Known rows, with every step that occurs:
P A Q B V: [ 12.0  13.2 -29.6  24.5 -17.3  -4.3 -26.7   4.9 -15.2  19.7  22.9  -6.4
  -0.8  11.3 -16.4 -10.8   2.4  -9.6   1.3 -23.9  -9.5 -22.0 -15.9   7.7
  44.0  30.9   6.8  23.9  17.9   4.1 -42.3   2.1   6.0  18.9  -9.1 -14.5
  -8.7  -2.1 -18.3  11.3   9.2  -2.3   7.3]
V Y Q B: [ 16.6  -5.1 -27.4  11.5 -13.5  -5.8 -35.9   9.9  -3.4  -4.3  40.5  -5.6
  -0.1   0.5 -22.5   0.2  -4.2  -2.0 -13.3   7.8  16.2  -6.1  -0.3  29.9
  35.4  14.5  15.2  28.0   6.5  -0.6 -26.1  10.6   0.3   6.4  -2.1 -15.2
  -4.0 -10.5 -21.1  -0.2  14.4   4.0  -1.2]
Y B V Q W: [  9.0  -3.7 -28.8  15.5 -10.3  -6.3 -27.9  16.7 -11.2   4.0  18.4 -11.2
   7.8  22.3 -31.1  -3.1  -3.4  -7.7   6.7 -11.9  15.4 -29.0  -8.7  23.6
  37.7  26.9  22.1  15.5  -2.3   9.0 -26.6   3.2  12.3  -6.9  -8.2  -9.0
  -5.8  -4.8 -35.7   8.9  25.8   9.0   5.5]
P A B Y: [ 20.1   3.8 -31.4  16.7 -10.7 -10.9 -43.6   5.4 -15.6  28.9  32.7 -22.4
 -14.2  10.6 -21.1   0.8   5.1 -24.8   0.3  -3.4  -0.2   2.4  -9.5  17.4
  39.8   6.3  -7.2  19.4  14.6  -7.5 -19.6   4.6  25.2  16.7 -10.9   3.8
   3.3   3.2  -5.6  -2.7  14.1   0.3   7.5]
B Y V W Q P A: [  3.7  15.4 -18.6   3.5 -16.8   0.4 -35.3  -6.7 -24.0  45.1  23.3 -16.0
   7.1   5.0 -29.9 -14.9 -15.9 -25.6  -4.0 -27.4   0.8  -9.8  -8.3  33.7
  38.3  -3.5   9.7  17.5  25.2   6.5 -69.2 -16.5  19.0  -2.4 -13.1 -12.7
  13.3  10.7 -12.6   0.5  16.6   6.8  19.0]
A Q P Y: [ 20.2   0.9 -30.3   8.5  -0.7   4.4 -18.4  -4.5 -25.2 -12.5  30.5 -18.4
   4.2  -1.9 -18.7  -1.8 -17.0  -7.3 -15.5   0.0   5.5 -18.4  -8.3   2.7
  35.8   7.5  27.2  29.7   6.6  -5.6 -34.0  -6.9   5.5   9.0  -8.1   0.2
  -3.8  -1.0  -1.1 -10.1  13.7  16.4   4.1]
A B Y W: [  8.3  -4.2 -37.5  12.9 -11.7  -4.1 -49.7   1.4  -9.5  10.3  38.6 -33.4
  -5.7   7.4 -20.1   7.8  -3.5 -24.5  -3.1   4.5  14.0  -0.2 -11.2  22.2
  43.9   8.5   5.6  24.2   8.5  -7.0 -16.2   7.5  13.3   5.7  -3.3  -2.7
  -1.9  -7.3  -7.5 -14.1  38.1  -6.2  -4.3]
Q P Y V W: [ 14.7  18.2 -20.7  -5.4 -17.5  -0.4 -20.8   3.2 -17.4  15.6  23.7 -23.8
  21.6  14.0 -23.9  -3.3 -25.3 -13.9  -7.1  -9.3  12.8  -6.1  -7.9   9.7
  40.0  -6.3  39.4  22.1   9.1  -5.9 -32.6 -11.6   9.5  -7.1   1.6   1.8
   4.1   2.1 -16.7   2.7  18.7  17.9  -1.0]
Y W B P: [ -3.5   2.1 -15.3   4.3 -11.9 -15.5 -29.4  20.1  -7.7  -0.1  32.2  -6.7
   3.1   5.5 -25.5  14.1  -7.4 -14.5  -0.7   5.8   6.5 -15.5 -14.2  25.7
  41.7  16.7  13.9  16.6  12.5  -1.4 -25.2  14.8  11.6  -4.8 -10.1 -15.2
 -11.6 -17.3 -21.3  -4.8  30.2  12.1 -13.5]
V W P Y B A: [ 10.8   6.9 -27.9  -1.7  -7.1 -15.0 -23.5  12.8  -8.7  24.6  16.6 -15.2
   9.8  16.0 -27.6  -6.7 -13.5 -27.4   2.5  -2.0  15.6 -17.0 -11.1  15.4
  47.6   9.4  33.9  15.2   8.9  -4.6 -41.8   6.7  10.0  -9.0  -4.8  19.7
  -9.0  -5.0 -14.7  -9.3  15.7  25.5  -3.3]
A B Y Q P: [ 27.3  -0.4 -32.2  17.7  -6.9 -12.6 -36.5  -9.1 -15.8   1.3  45.0 -19.4
 -11.2  -0.1 -30.6   9.8  -0.2 -18.1 -20.3  -3.9  12.6  -5.9  -7.7  18.0
  42.5  12.3  10.3  17.7  10.7  -4.3 -33.0   3.4   9.7  -4.6  -6.3  -8.3
   9.3   3.5  -3.9 -12.5  33.5   8.0   6.2]
P Q B A: [ 15.8  -7.6 -45.4   8.8  -3.2  -4.8 -23.9   9.8 -14.4  12.9  31.7   2.3
  -7.4  13.2 -17.8  -4.9   1.7 -16.4  -0.9 -19.1  -7.8  -5.0  -7.6  23.4
  41.9  29.2   5.4  22.7  13.4   8.9 -35.7   7.5  12.5  17.3  -5.0  -8.9
 -19.3  -2.9 -26.8   1.6  22.3  24.6  -4.6]
Q P Y W: [  2.7   4.4 -24.1  -0.7 -13.6   0.1 -25.7   0.8 -18.3  -2.8  34.2 -22.4
   8.8   4.2 -20.8   0.8 -21.5 -21.5 -15.8  12.9  11.1 -12.4  -7.8  13.5
  28.9   2.9  37.0  22.5  10.1  -2.8 -18.8  -3.0   7.5   1.5   2.7  -4.0
  -2.5 -11.5  -4.4   5.2  31.2  10.5 -12.1]
Q P Y B V W: [  1.7  18.7 -34.8   4.0 -19.4 -10.2 -24.5   5.7 -15.9  13.7  28.4 -25.8
  21.2  20.0 -27.6   3.6 -18.7 -15.2  -9.1  -6.7  10.4 -21.8 -13.6   2.4
  38.2  16.2  47.6  21.2   3.4 -14.2 -28.4   1.2   3.2 -10.4   3.0   5.0
   4.3  -0.5 -20.4   4.9  23.5  14.7  -5.3]
W Y Q B: [ 11.6  -5.3 -30.4  17.3 -19.6 -10.9 -30.4   8.9  -4.5   2.6  43.7 -15.0
  -2.3  -3.9 -24.3  -0.6  -3.7  -8.5 -17.6  10.8   5.8  -8.0  -2.0  25.7
  30.1  10.2  14.1  20.1   4.1   3.9 -39.9  18.8   1.7   7.8 -11.4 -11.3
  -5.3   0.9 -16.9  -3.2  10.9  15.8  -4.2]
B Y Q P: [ 14.3  -3.7 -29.6   9.3  -7.1  -6.1 -25.1  -7.4 -18.3   2.4  47.8 -13.7
  -3.0  -7.5 -26.7   1.3  -6.5  -9.1 -27.3   3.7  12.2  -5.8  -5.5  32.6
  30.0   5.2  11.8  17.5  12.6  -5.5 -37.8   2.5   3.6  -3.9  -4.5 -11.6
   6.2   1.3  -5.1  -0.5  32.1  16.0   9.8]
Q P B Y: [  5.0   3.7 -33.5   9.4  -0.3  -8.9 -32.1   7.6 -21.3  13.5  36.8 -21.7
  -0.3   9.8 -20.6   5.1  -0.5 -11.9 -16.7   7.2  -4.7  -0.9 -10.3   9.1
  29.0  17.2  14.4  22.6   2.9 -13.3 -21.4  12.4  10.5   7.2 -12.0  -3.2
   6.4   0.4 -16.2   1.8  33.4  14.5  11.2]
Q B Y V W P: [  7.6  17.0 -18.4  -1.5 -12.9 -11.1 -34.5   8.8  -5.1  42.3  24.6 -14.7
  14.7  13.2 -27.1  -0.9  -7.8 -17.8   4.5 -15.2  14.3  -1.7  -9.2  15.4
  55.7   9.8  14.5  18.6   9.5  -6.1 -48.3   5.3   1.9  -8.8  -2.4  -3.0
  13.7  -4.5 -28.1  -7.8  25.6  13.7  12.7]
Q W P Y V B: [ 26.5  14.9  -9.7   2.3 -13.0  -4.6 -20.7  27.6 -17.0  23.4  23.0 -17.9
  12.6  19.3 -30.9  -7.4 -18.0 -12.1   9.4 -11.8  23.0 -12.8  -5.7  15.9
  44.4  10.3  25.2  19.6  -1.8  -2.2 -36.9   1.2  27.8 -13.8  -4.5   7.6
   5.7  -7.9 -31.7  -4.1   2.5   9.1   3.1]
V Q P Y W: [ 14.3  -0.3 -24.3  -1.6 -12.6   3.3 -25.6  -3.6 -21.4  -8.1  19.9 -17.8
   9.5   8.0 -27.9  -4.9 -19.8 -10.4 -10.7   9.1  15.9 -26.7  -7.1  16.0
  33.6   6.8  35.3  21.3   6.9  12.3 -23.1 -12.3   6.4   1.6  -0.5 -15.1
  -4.6  -6.8  -9.8   5.7  26.8  14.2  -4.1]
P A Q B: [ 13.0   0.9 -28.2  16.4  -9.2  -5.0 -29.1   3.2  -9.8   8.3  23.8  -1.2
  -9.5   6.4 -16.0  -7.5   5.3 -17.1  -6.6 -13.7  -8.7 -15.7 -11.7   5.0
  41.1  22.2   4.6  25.1  16.6   6.9 -37.6   1.4  15.5  26.6 -17.0  -9.8
 -12.3  -2.5 -14.9   2.8   9.5   0.4   2.4]
Q P Y B V: [  6.2  13.5 -34.9  11.3 -12.6 -15.9 -16.8   6.1 -23.0  11.4  39.1 -16.3
   9.6  13.2 -24.9   0.7 -13.5  -8.5 -18.9   2.1   7.0 -22.1  -9.0   8.9
  29.2  19.1  41.7  21.5   9.0 -15.3 -18.1   2.7   2.6  -4.9   3.0   5.2
   5.5  -8.5 -16.0   9.4  22.5  15.8  -3.9]
V B P Y: [ 12.1   6.6 -26.8   0.5 -14.5 -10.2 -20.4  20.9 -24.9  -5.9  37.2  -7.3
   0.1   9.8 -24.8   1.3 -11.3   7.0  -0.6   6.1  16.4  -9.9 -12.3   8.8
  33.2  10.0   7.7  26.8   2.4  -5.9  -9.3   3.0  20.5   1.9  -5.8   5.0
 -10.0   6.5 -21.9  -6.1  -5.7  17.3  -4.0]
W Q P A B: [ 15.7   7.6 -20.4  20.5   2.6 -11.4 -33.6  -5.0 -18.9  14.4  21.5  -1.0
 -14.9   5.1 -30.9  -5.5  -0.2 -32.0  -2.1 -14.5  -8.8 -15.0 -10.4   5.8
  36.0   5.2   9.3  15.1  19.8  16.2 -41.2  -5.5  24.4  11.7 -18.8  -8.5
   2.1   6.6  -6.1  -7.0  14.2   3.2   2.1]
Y W V B A Q: [ 23.8   5.7 -37.8  21.2 -16.8   4.4 -33.5  -1.8 -16.8  11.0  21.9 -12.8
   2.1   8.0 -23.7 -20.9 -10.0  -7.1   6.3 -27.6   9.2 -25.5 -19.3  32.7
  54.4  22.6   5.3  24.0  14.7  12.4 -47.7   5.9   8.6  10.6 -14.2 -12.8
 -24.3 -10.6 -19.7 -13.4  26.1   3.0   2.3]
Y W P Q: [ 11.3  -4.5 -28.9   2.8   6.1   3.9 -17.1   2.9  -5.4  11.1  22.7  -6.8
  12.3   2.8 -23.2  -1.0  -8.6 -21.9  -0.6  -5.0   6.7 -19.2 -15.7  23.3
  41.0   5.8  31.5  19.0   8.8   0.3 -39.1  10.6  16.8 -12.9   3.7 -11.8
 -12.1 -14.0 -18.2  -9.2  25.9   4.6  -5.4]
B A Q W P Y: [ 24.7   0.0 -13.6   9.0  -1.4   5.8 -24.8  15.2 -22.6   6.3  15.0 -18.9
   3.0   5.4 -22.7 -10.7 -17.7 -28.2  15.9 -13.6  13.6 -19.2  -6.9  18.9
  50.1  19.2  14.3  19.3   5.6   5.2 -61.4  -0.4  11.3  -3.3 -10.7  11.1
 -10.0  -6.8  -4.4 -13.5  11.0  24.8  11.5]
B V Y W: [ -3.2   7.6 -28.7  14.2 -19.6   6.8 -39.0  10.7 -11.9   9.5  32.4 -25.1
  18.6   3.5 -17.6  -5.9 -19.1   0.8   3.6   4.5  16.0 -12.0 -10.9  37.8
  35.0   8.3  24.8  30.4   8.0 -11.7 -18.1   7.7  -2.3  -2.6   9.5 -13.6
  -5.5 -18.3 -17.8   6.8  29.4  -3.9  -3.4]
Y W V B P A: [  9.9  21.5 -12.2   9.5 -29.1 -12.3 -31.2  10.3 -15.8  22.3  24.4   4.6
   3.2  12.1 -31.5 -10.3  -5.4 -15.5  11.2 -15.8   8.3 -21.5 -21.7  22.6
  40.9  13.4   4.2  13.5  20.2   8.6 -25.8   8.2  25.5  -2.3  -8.9 -15.1
 -11.2  -6.7 -24.5   7.9   9.0   1.2  -1.1]
A B Y W P: [ 11.6   3.3 -24.3  11.6  -2.4  -9.6 -44.0   1.6  -7.1  20.7  29.9 -25.5
  -1.6   4.2 -26.7   6.8  -3.7 -29.1   3.0   3.6  16.9  -7.9 -13.8  16.0
  51.4   8.3  12.3  18.0   9.0  -7.2 -29.1  12.1  10.0  -7.9  -1.7   0.0
   5.7 -12.8  -6.3 -20.3  37.2  -1.6   1.7]
Q P A B: [ 19.3  12.4 -20.9  17.6  -4.9 -16.0 -31.8  -1.8 -13.7  12.0  24.2  -4.3
 -12.1   9.8 -27.8   1.8   2.5 -29.1  -5.8 -10.4  -7.5  -8.1 -13.3  -4.6
  39.8  10.1  16.6  15.0  16.4   1.9 -18.5   0.4  26.0  12.9 -12.0  -2.4
   2.1   0.4  -8.3   4.0  25.5   8.4  -4.5]
A B V W Y Q P: [ 19.3  19.6 -29.3  25.8 -27.1  -7.2 -39.6  -3.1  -9.9   8.4  29.0 -35.6
  14.5   5.5 -36.6   6.6 -14.5 -15.7  -0.4 -17.2   8.5 -19.6 -16.2   7.5
  49.9  13.3  33.7  15.7   0.6  -2.4 -54.3  11.9   2.2 -17.3  -4.6 -12.1
   6.0  13.2 -13.2 -11.2  24.1  13.9  -1.6]

Rows:
[ 24.7   9.2 -30.2   6.3 -11.9  -0.9 -31.3   6.9 -21.7   7.9  16.5 -29.0
   8.6  12.2 -26.3   2.3 -20.1 -19.7   0.2 -20.4  -2.1 -23.5 -10.7  10.9
  58.1  26.7  25.1  23.4   7.8  -0.8 -65.0  -1.4   5.5   9.5 -18.7  -2.8
  -8.2  -3.5  -9.7 -16.0  21.9  30.6  -1.0] | V W B A Q P Y
[  6.5  17.1  -4.2  13.0 -38.8 -11.8 -35.6  28.7 -22.1  25.6  31.9  -9.4
  -0.1   8.0 -34.6  -6.8 -12.0 -12.7  11.6 -22.9   7.4 -14.4  -9.6  25.0
  37.7  18.4   4.8  18.4   9.4   0.7 -46.7   5.0  44.2  -7.2 -20.3  -4.4
   1.9   5.4 -33.3   6.4  -0.4  16.9   1.7] | Q W Y V B P A
[ 33.9  10.3 -13.9   9.1  -9.6   4.0 -21.0  18.4 -19.8  12.1  19.0 -21.4
  11.5  13.2 -28.6  -9.3 -18.3  -8.8   7.8 -24.4  22.2 -25.5  -9.4  11.1
  54.3  18.6  24.6  27.2  -1.3  -1.1 -55.9  -4.2  26.3 -11.9 -10.8   3.9
   0.6  -6.7 -26.8 -17.4  -0.5   2.1   9.8] | A Q W P Y V B
[  5.6  19.9 -15.6  20.9 -17.1  -5.5 -28.8   1.4  -8.5  28.2  13.9  -5.5
   6.9   7.7 -22.9 -11.3  -2.6 -24.9   5.8 -24.1  -2.1 -35.8 -21.6   7.9
  54.3  35.2  22.7  18.5  22.4   7.2 -58.3   5.5   4.0  -0.3  -3.2 -20.3
  -4.9 -16.6 -15.3   7.1  22.1  -9.5   3.0] | Y W P A Q B V
[ 34.5   8.4 -30.6   8.3 -10.9 -15.8 -21.5  -3.2 -28.3  18.0  18.7  -1.4
   3.4  17.4 -35.7 -16.2 -13.1 -13.1  -4.1  -8.8  11.3 -32.1  -3.8  25.1
  41.3  18.7  27.1  12.6  15.0  13.3 -34.3  -4.9   0.0   1.7  -8.6  -0.5
  -2.3  -8.7 -16.1   3.9  19.3  36.8  11.6] | W V Q P Y B A
[  5.9  14.1 -24.8   9.2  -4.4  -4.4 -27.3   5.0 -19.8  27.9  10.3 -10.8
   8.0  18.3 -26.2 -17.5 -11.6 -22.0   1.1 -30.8  -6.0 -12.6 -12.9  22.2
  44.3  13.4  23.3  16.8  17.7  18.1 -66.0  -5.5  12.1  -5.8 -16.8 -10.4
  -8.7   9.6 -26.5  -2.7  27.3  16.2   8.6] | Y V W Q P B A
[ 16.5  21.1 -20.5  29.1  -9.9  -5.0 -45.0   0.6 -26.1  25.2  22.8 -10.8
  -1.6   5.7 -32.6  -8.4 -10.1 -16.3   9.9 -20.6  -2.5 -21.2  -9.4  17.7
  40.6  16.3  14.6  24.2  18.1   3.3 -44.8  -4.2  12.7   2.7  -6.9 -14.5
  12.3  -0.7 -10.3  -2.0   9.8  -0.9  10.3] | W Q P A B V Y
[ 14.3  26.0 -10.3  12.6 -23.0 -13.2 -24.1   8.3   0.5  36.4  12.0  -3.3
  14.3  16.4 -32.1  -7.8  -1.0 -24.6   7.7 -23.2   5.0 -23.4 -18.8  12.7
  51.3  20.7  23.3   6.1  16.1  10.3 -61.0   9.7   4.4 -13.9   0.7 -17.5
  -0.6   1.4 -23.5  14.7   7.7   2.0   6.0] | Y Q B V W P A
[ 43.1   7.5 -22.4  12.6 -28.2  -0.1 -30.3  21.1 -22.2  15.7  29.2 -19.9
   3.6  20.6 -32.2 -15.7 -15.5 -18.6  11.1 -17.9  22.4 -13.6  -4.1  42.5
  42.1  19.2   4.9  11.7   3.7  14.6 -48.6   6.8  16.4  -3.9  -7.8  -0.6
 -11.7  -1.5 -21.4   1.4  -0.3  16.7   6.9] | P Y Q W V B A
[ 14.0  12.0 -28.4  10.5  -7.4  -3.4 -45.1  -8.3 -19.5  27.0  26.6 -25.8
   4.1   9.6 -33.1   0.1 -13.3 -23.9   1.2 -27.7  10.7  -6.1  -8.9  17.5
  52.3   1.5  11.5  22.1  13.2   4.5 -58.1 -11.2  11.8  -8.5 -11.7  -7.6
  15.5  11.2 -15.5 -24.4  28.1   4.9  13.4] | A B Y V W Q P
[ 34.7  18.6 -14.5  17.9 -16.7  -9.0 -40.7 -12.5 -14.0  20.5   5.0  -4.8
   1.2  18.1 -39.0  -8.9  -3.5 -32.3  10.0 -20.4   3.5 -31.6 -15.7   9.3
  51.4  13.5  21.1   8.0  19.0  24.2 -31.8  -5.1  16.4   2.7  -9.6 -23.6
   1.0  -9.0 -13.0   6.0  28.9   2.7   4.8] | Y W V Q P A B
[ 30.6  12.1 -17.2  11.4 -13.7 -11.3 -41.3  -0.6  -2.9  34.1  17.9 -22.9
   0.2   9.7 -34.4   1.4   1.7 -36.0   5.5 -15.1  13.8 -11.5 -16.2  17.4
  56.4   4.8   8.7   9.1  13.4   0.0 -56.9   6.9  22.1 -14.2  -7.7  -2.8
   6.3   8.1  -5.4 -12.8   9.9  -2.1  12.4] | V W P A B Y Q
[ 13.0   2.3 -24.5  17.4  -1.4   3.5 -39.6   9.2 -12.4   8.8  11.7 -18.8
   6.8   2.6 -18.8 -12.4  -9.9 -15.4   6.7  -7.7   6.6 -26.8 -15.8  24.6
  54.7  30.5  26.4  31.2  10.7  -3.0 -55.1  13.4   6.7  -4.6 -10.2  -8.4
 -16.8 -20.7 -12.6 -15.0  29.6   1.3   6.9] | V Y W P B A Q
[ 35.5   7.5  -6.3   4.2 -19.2  -7.4 -33.1  19.8 -24.0  -1.5  14.5 -14.2
   2.4  24.6 -33.7   4.5 -13.5 -16.4  23.1 -17.8  27.7 -19.0  -5.0  10.9
  53.3  16.5  11.5  18.1   3.7  14.5 -27.2 -15.4  24.4 -18.4  -4.8  -2.0
   0.3   4.8 -24.8  -6.6   1.9  15.3   8.4] | A B P Y V Q W
[ 11.6  10.3 -27.8   0.5 -20.8  -1.5 -32.4  12.2 -19.1  32.7  18.7 -16.6
   6.9  20.5 -21.4 -19.3 -19.2 -22.1   8.9 -22.5   8.9  -7.4  -1.9  31.4
  46.8   9.1  10.7  21.8  18.7  20.3 -61.9 -12.7   2.7   6.2  -6.9  -2.0
  -9.2   6.5 -22.0  -4.8   2.6  16.3   3.2] | P Y V W Q B A
[ 28.6   7.2  -7.1  10.6  -1.4  -7.6 -22.6  23.6 -15.6  27.9  -3.7  -4.4
   6.0  26.2 -31.2 -17.9  -3.2 -18.9  20.2 -24.3   8.3 -21.8  -8.9  25.9
  52.8  26.1  17.4   8.6   6.6  22.2 -54.2   1.0  19.5 -15.0 -14.0  -7.5
  -8.3  -6.1 -35.9   6.8  23.6  21.9  18.6] | Y V Q W P B A
[ 10.3  10.9 -25.9  11.9  -9.5  -4.1 -52.3  -7.0 -19.6  30.1  21.1 -23.1
  -5.9   9.4 -33.8   0.0  -5.9 -38.4   5.3 -21.7  -1.9  -9.3 -12.3   9.7
  46.1   6.4   2.9  17.3  14.8   7.8 -57.2  -7.2  22.7   6.3 -18.8  -7.0
  11.6  16.0  -5.4 -14.9  17.7   3.4  11.7] | V W Q P A B Y
[ 35.9   4.5 -16.4  14.3 -21.6  -3.9 -48.0  10.2 -19.5  33.7  15.0 -23.2
  -7.4  23.6 -32.2  -5.7  -0.9 -27.1  16.0 -27.7  12.9 -11.8  -4.0  28.8
  51.9  17.0  -4.8  15.2  12.0  12.2 -40.1 -12.9  35.1   1.2 -13.6  -8.7
   9.6   3.0 -22.3   3.9  15.5   0.0  19.2] | P A B Y V Q W
[ 35.6   8.4 -16.4  12.9 -10.5   1.5 -49.4  19.4 -17.9   4.5  25.7  -9.1
   9.9  17.0 -34.8  14.7 -10.9 -25.8  37.3 -27.0  16.2 -11.2  -8.6  17.4
  55.6  23.4   7.1  23.7  -1.9  -4.1 -33.7  13.1  22.3 -18.8  -2.2  -7.3
   2.4  -7.6 -27.7 -19.8   5.7  14.7  12.0] | A B P Q W V Y
[ 17.9  18.4  -9.2   7.5 -21.0  -9.8 -26.8  13.0 -10.9  23.4  11.2  -7.0
   9.5  12.4 -26.8   1.6  -7.9 -14.5   9.5 -36.8  -1.6 -26.0 -19.3  18.2
  61.0  17.8  11.6  19.4  22.1  -0.1 -64.6  -2.7  25.0  -6.9 -20.2 -14.7
  -9.0  -1.3 -24.9  -7.4   4.3   7.4   6.0] | Y V W B P A Q
[ 22.1  14.4 -16.1  13.7 -11.9 -10.8 -28.5  -0.3 -16.6  45.4  24.9  -4.5
  -2.9   3.0 -22.4 -12.6   0.4 -18.3  -4.8 -26.2   1.1 -18.3  -9.5  19.1
  54.9  22.6   4.1  22.2  25.6  -2.7 -63.9  -2.6  12.3   3.6 -11.4  -7.9
  11.2  -9.6 -14.5  -3.2  11.7   1.8  22.9] | W P A Q B Y V
